Look-ups in named tables: a row name and a column name give one cell, copied from the table.

bug:
fields: favuta, tobe, tinasef, zol, vereg, gub, dake, zunal, suz, tadabe
tuvigo: [59, 164, 68, 121, 172, 58, 156, 77, 35, 88]
dis: [70, 116, 63, 22, 4, 28, 119, 85, 69, 83]
kobod: [79, 50, 69, 107, 108, 61, 75, 68, 75, 78]
vuleg: [79, 107, 45, 187, 226, 88, 97, 85, 60, 79]

What is the zunal of tuvigo in bug?
77
What is the zol of dis in bug?
22
What is the suz of kobod in bug?
75
What is the favuta of kobod in bug?
79
What is the favuta of vuleg in bug?
79
What is the tobe of dis in bug?
116
What is the favuta of tuvigo in bug?
59
What is the tobe of vuleg in bug?
107
What is the vereg of vuleg in bug?
226
What is the gub of dis in bug?
28
What is the gub of kobod in bug?
61

vum:
,bam,fofes,puzelo,dinu,nem
kubisa,0.50,-0.63,-0.70,0.17,-0.18
tefupil,-0.16,-0.42,0.44,-0.53,0.05
deropo,0.21,-0.38,-0.21,-0.05,-0.06
demavi,0.01,0.05,-0.38,-0.12,-0.20
pabilid,0.10,-0.18,-0.19,-0.53,-0.08
dofusot,0.52,-0.60,-0.84,0.25,-0.42
rul,-0.52,0.20,-0.76,-0.62,-0.23
gose,0.01,-0.11,-0.15,-0.10,-0.14
kiv,-0.54,0.23,-0.69,0.05,-0.13
tor,0.58,-0.47,-0.20,0.07,-0.51
kab,-0.31,0.16,-0.28,-0.73,-0.19

dinu of tefupil is -0.53
dinu of rul is -0.62
fofes of kab is 0.16
dinu of dofusot is 0.25
fofes of dofusot is -0.60
dinu of kubisa is 0.17
fofes of kiv is 0.23
bam of pabilid is 0.10
fofes of gose is -0.11
puzelo of dofusot is -0.84
bam of gose is 0.01
bam of demavi is 0.01
nem of deropo is -0.06
nem of demavi is -0.20
bam of rul is -0.52
fofes of deropo is -0.38
nem of gose is -0.14
fofes of demavi is 0.05
puzelo of tefupil is 0.44

pibel:
        kaz  guz  fidok  vid
zulegi   77   18     65   58
gido     76   50     73   22
teb      21   76     26   54
kav      22   30     33   83
zuve     50   57     23   29
ligo     50   51     50   51
kib      23   67     29   55
galof    26   32     24   70
sas      27   47     17   67
dadozi   73   19     60   57

guz of kav = 30
kaz of zuve = 50
fidok of sas = 17
kaz of kav = 22
vid of dadozi = 57
guz of gido = 50
kaz of ligo = 50
vid of kav = 83
kaz of dadozi = 73
kaz of galof = 26
Which row has the largest vid? kav

tamugu
cols = momotiz, fiso
gemig: [-4.2, -1.7]
sorazeg: [-6.0, -7.0]
kogo: [-1.9, -7.0]
ros: [-4.0, 5.7]

gemig, fiso => -1.7
sorazeg, momotiz => -6.0
ros, fiso => 5.7
ros, momotiz => -4.0
kogo, fiso => -7.0
gemig, momotiz => -4.2
sorazeg, fiso => -7.0
kogo, momotiz => -1.9
Row with the largest fiso: ros

Table bep
|  | midiz | bipurug | bopamag | mit |
|---|---|---|---|---|
| mifo | 28.515 | -49.811 | -47.075 | -11.538 |
| lemiba | 43.095 | -71.030 | -9.347 | -21.753 |
| nedizov | -89.386 | -5.222 | 23.062 | -45.142 |
| rik | 11.426 | -47.956 | -48.570 | -13.347 |
| luvam | -29.842 | 43.795 | -35.948 | 0.627 |
| vakir | 28.565 | 12.194 | -21.804 | -27.825 |
| reg | -67.647 | -59.683 | 10.318 | 9.034 |
| lem | -22.234 | 27.764 | 43.897 | -39.189 |
| desop | -50.913 | -35.914 | -5.324 | 58.420 |
| bagolo | -4.626 | -76.954 | 31.327 | 17.158 |

bopamag of luvam = -35.948
bipurug of nedizov = -5.222
midiz of vakir = 28.565
midiz of luvam = -29.842
bipurug of lemiba = -71.030
bopamag of reg = 10.318

Table mazo
,nanuf,vasudoz,dep,sivupu,ruru,gano,modil,ralel
divomo,101,89,155,129,115,133,48,154
gop,125,203,152,136,115,103,183,107
zaru,99,125,181,128,103,56,76,185
menoli,107,86,159,130,108,66,57,190
doz,100,149,187,128,102,53,100,169
viponal,112,159,152,129,116,57,138,194
beg,117,186,150,129,119,66,171,172

gano of menoli: 66
vasudoz of beg: 186
vasudoz of viponal: 159
nanuf of viponal: 112
modil of menoli: 57
ralel of zaru: 185
modil of divomo: 48
nanuf of menoli: 107
vasudoz of gop: 203
modil of viponal: 138
modil of gop: 183
sivupu of zaru: 128
nanuf of gop: 125
modil of doz: 100
gano of beg: 66
nanuf of zaru: 99
dep of gop: 152
ralel of menoli: 190

kon
|  | mimazup | lasofu | lil | dozof | boz | gat |
|---|---|---|---|---|---|---|
| pufu | -5614 | 9043 | -5667 | 3387 | -3412 | -1326 |
| tuvap | -4884 | 8882 | -6793 | 4834 | -3843 | -1444 |
| vamoz | -5059 | 7626 | -7107 | 5104 | -4104 | -1239 |
| tam | -5635 | 8977 | -5694 | 3432 | -3367 | -1329 |
| guf | -5081 | 8970 | -6939 | 4897 | -3755 | -1556 |
| vomi | -5145 | 8738 | -6712 | 4692 | -3665 | -1457 |
| nimer | -4938 | 8902 | -6918 | 4878 | -3954 | -1479 |
| kovuvo | -5030 | 8879 | -6865 | 4750 | -3997 | -1467 |
| dunalud | -5208 | 9046 | -6970 | 4681 | -4103 | -1553 |

dozof of kovuvo: 4750
boz of kovuvo: -3997
mimazup of nimer: -4938
lil of tuvap: -6793
mimazup of kovuvo: -5030
mimazup of dunalud: -5208
gat of pufu: -1326
boz of dunalud: -4103
boz of guf: -3755
lil of vamoz: -7107
lasofu of nimer: 8902
dozof of vomi: 4692
lil of vomi: -6712
boz of pufu: -3412

